Below is a small trained network, with its code and all its weights. Each question gives an input and a class and asks what happens when units are switched off, that is, made to give their printed mean instead of their output.

import numpy as np


def w(rows, s, z=0):
    codes = np.array(rows[::2]) - 128.0
    scale = np.full(codes.shape[1], s)
    scale[-1] = z or s
    return codes * scale


def norm(h):
    return h / np.sqrt((h * h).mean(-1, keepdims=True) + 1e-5)


def f(y):
    return np.maximum(y, 0)


def log_softmax(a):
    a = a - a.max(-1, keepdims=True)
    return a - np.log(np.exp(a).sum(-1, keepdims=True))


def net(x, mask):
    res = np.array(x, float).reshape(1, 7) / 4 @ E
    u = 0
    for l in range(4):
        y = f(norm(res) @ A[l][:, :-1].T + A[l][:, -1])
        res = res + np.where(mask[u : u + 7], y, B[l][:, -1]) @ B[l][:, :-1]
        u += 7
    return log_softmax(norm(res)[-1] @ U[:, :-1].T + U[:, -1])


A, B = {}, {}
E = w([
[130,127,133,133],'x0',
[130,127,105,110],'x1',
[214,205,64,177],'x2',
[123,133,112,116],'x3',
[234,1,97,85],'x4',
[177,162,181,70],'x5',
[132,126,145,136],'x6',
],0.0053)
A[0] = w([
[76,60,54,245,5],'0.n1',
[194,206,246,3,86],'0.n2',
[79,89,185,99,15],'0.n3',
[125,128,123,125,113],'0.n4',
[244,196,229,36,79],'0.n5',
[212,42,124,136,255],'0.n6',
[180,187,100,182,212],'0.n7',
],0.006,0.0049)
B[0] = w([
[73,64,3,227,148],'0.n1',
[41,64,14,233,189],'0.n2',
[73,98,165,83,136],'0.n3',
[113,127,120,123,128],'0.n4',
[63,88,10,209,184],'0.n5',
[71,210,152,88,253],'0.n6',
[90,109,192,79,217],'0.n7',
],0.0069,0.006)
A[1] = w([
[137,148,105,26,119],'1.n1',
[47,159,134,129,252],'1.n2',
[214,216,125,165,163],'1.n3',
[206,2,69,96,176],'1.n4',
[237,45,146,99,132],'1.n5',
[222,188,54,199,139],'1.n6',
[74,83,105,175,135],'1.n7',
],0.0083,0.0029)
B[1] = w([
[206,154,147,95,161],'1.n1',
[234,119,123,102,254],'1.n2',
[103,19,176,28,152],'1.n3',
[57,253,120,226,173],'1.n4',
[67,238,208,167,141],'1.n5',
[40,15,146,114,161],'1.n6',
[215,129,70,109,203],'1.n7',
],0.0065,0.0084)
A[2] = w([
[124,60,188,137,79],'2.n1',
[110,96,177,180,105],'2.n2',
[121,149,187,207,5],'2.n3',
[145,113,126,139,50],'2.n4',
[133,97,167,94,139],'2.n5',
[239,110,197,173,158],'2.n6',
[117,65,115,254,52],'2.n7',
],0.0055,0.0024)
B[2] = w([
[144,108,114,36,168],'2.n1',
[187,176,77,98,142],'2.n2',
[145,132,127,64,148],'2.n3',
[129,132,131,122,128],'2.n4',
[160,72,123,140,216],'2.n5',
[216,149,91,79,205],'2.n6',
[146,133,4,130,248],'2.n7',
],0.0042,0.0014)
A[3] = w([
[128,120,145,151,93],'3.n1',
[110,183,191,161,115],'3.n2',
[109,77,179,190,2],'3.n3',
[139,41,204,145,74],'3.n4',
[180,104,96,130,77],'3.n5',
[171,122,126,115,71],'3.n6',
[254,113,131,111,91],'3.n7',
],0.0064,0.0022)
B[3] = w([
[141,136,131,128,128],'3.n1',
[158,255,144,77,226],'3.n2',
[157,148,131,65,128],'3.n3',
[166,84,125,56,167],'3.n4',
[197,149,128,108,224],'3.n5',
[153,131,106,137,161],'3.n6',
[193,184,68,81,254],'3.n7',
],0.004,0.0019)
U = w([
[142,131,107,98,173],'0',
[65,96,50,201,116],'1',
[157,128,114,99,160],'2',
[80,237,197,141,108],'3',
[159,110,117,101,136],'4',
[177,107,122,104,125],'5',
[78,8,200,68,89],'6',
[204,76,220,231,8],'7',
],0.011,0.014)

Each question gives the input, the list of numbers given to net, and the class t.
The units are the neurons (one row each of A and B). Each row of codes is followed by its name. A weight is (code - 128) times the scale printed after its matrix; where a second scale follows, it is the last column's (A, B and U).
mask holds one flag per neuron, layer by layer. A switched-off neuron (its flag False) gives its mean, the last column of its row in B, instead of its output. The means were averaged over made-up inputs and are rounded, as every weight is.
A unit's drop is (log p(t) with every unit on - log p(t) with that unit switched off) / (log p(t) with every unit on - log p(t) with every unit switched off).
The circuit of an input: a set's keep is (log p(t) with only the set's units on - log p(t) with every unit switched off) / (log p(t) with every unit on - log p(t) with every unit switched off). Starting from the 12 units with the biggest drops (on a tie, the unit counted first), units are removed one at a time, each time the one whose removal leaves the highest keep (on an exact tie, the one counted first), for as long as the keep stays at least 0.8.
circuit, biggest first: the units of the circuit, biggest drop first
most important unit: the unit with the biggest drop
k most important neurons: the k neurons with the biggest drops, biggest first
k most important neurons of layer l: the k neurons of layer l with the biggest drops, biggest first
input [-4,0,-3,-1,7,2,0], class 3: circuit, biggest first => (1.n4, 1.n5)
input [-8,0,2,1,4,8,5], class 1: most important unit => 0.n5
input [1,-5,2,-8,8,8,-7], class 1: 2 most important neurons => (0.n5, 0.n2)
input [1,8,5,1,4,8,-5], class 1: 2 most important neurons => (0.n5, 0.n2)
input [0,-3,4,-4,7,0,6], class 3: 2 most important neurons => (1.n5, 1.n2)
input [7,-1,7,-3,-2,8,2], class 1: 3 most important neurons => (0.n5, 0.n2, 1.n6)
input [0,4,8,2,7,-3,4], class 6: 3 most important neurons => (1.n3, 0.n6, 1.n6)
input [5,-6,-2,-7,-5,8,5], class 1: 2 most important neurons of layer 0 => (0.n2, 0.n5)
input [7,-5,8,5,1,1,6], class 6: circuit, biggest first => (1.n3, 1.n6)
input [8,2,-3,7,8,6,0], class 3: circuit, biggest first => (1.n4, 1.n5)
input [-3,-6,8,-1,-6,6,6], class 6: 4 most important neurons => (1.n3, 1.n6, 0.n6, 1.n4)
input [-2,4,6,5,3,-4,3], class 6: circuit, biggest first => (1.n3, 1.n6, 0.n2)
input [3,0,4,7,-4,-5,-2], class 5: circuit, biggest first => (0.n6, 1.n4, 0.n2, 0.n5)
input [-3,5,-5,4,6,2,-2], class 3: 2 most important neurons => (1.n4, 1.n5)
input [5,1,6,4,7,8,6], class 1: most important unit => 0.n5
input [1,-6,-5,1,7,6,5], class 3: 2 most important neurons of layer 1 => (1.n4, 1.n5)
input [-5,-2,-3,1,-4,-1,4], class 4: 3 most important neurons => (0.n6, 1.n2, 1.n4)
input [1,4,8,4,-1,-3,4], class 6: 3 most important neurons of layer 1 => (1.n6, 1.n3, 1.n7)
input [4,-2,0,-8,1,8,4], class 1: 2 most important neurons => (0.n2, 0.n5)
input [6,6,8,3,8,6,-7], class 3: 4 most important neurons => (1.n4, 1.n5, 1.n2, 1.n7)
input [8,4,-6,-8,8,-3,7], class 3: 2 most important neurons => (1.n4, 1.n5)
input [2,7,7,-1,-2,8,2], class 1: most important neuron of layer 1 => (1.n6)
input [0,-4,-6,-8,-2,-6,-3], class 5: 3 most important neurons of layer 0 => (0.n2, 0.n5, 0.n6)
input [1,-3,7,7,8,-1,0], class 3: 2 most important neurons of layer 1 => (1.n5, 1.n4)
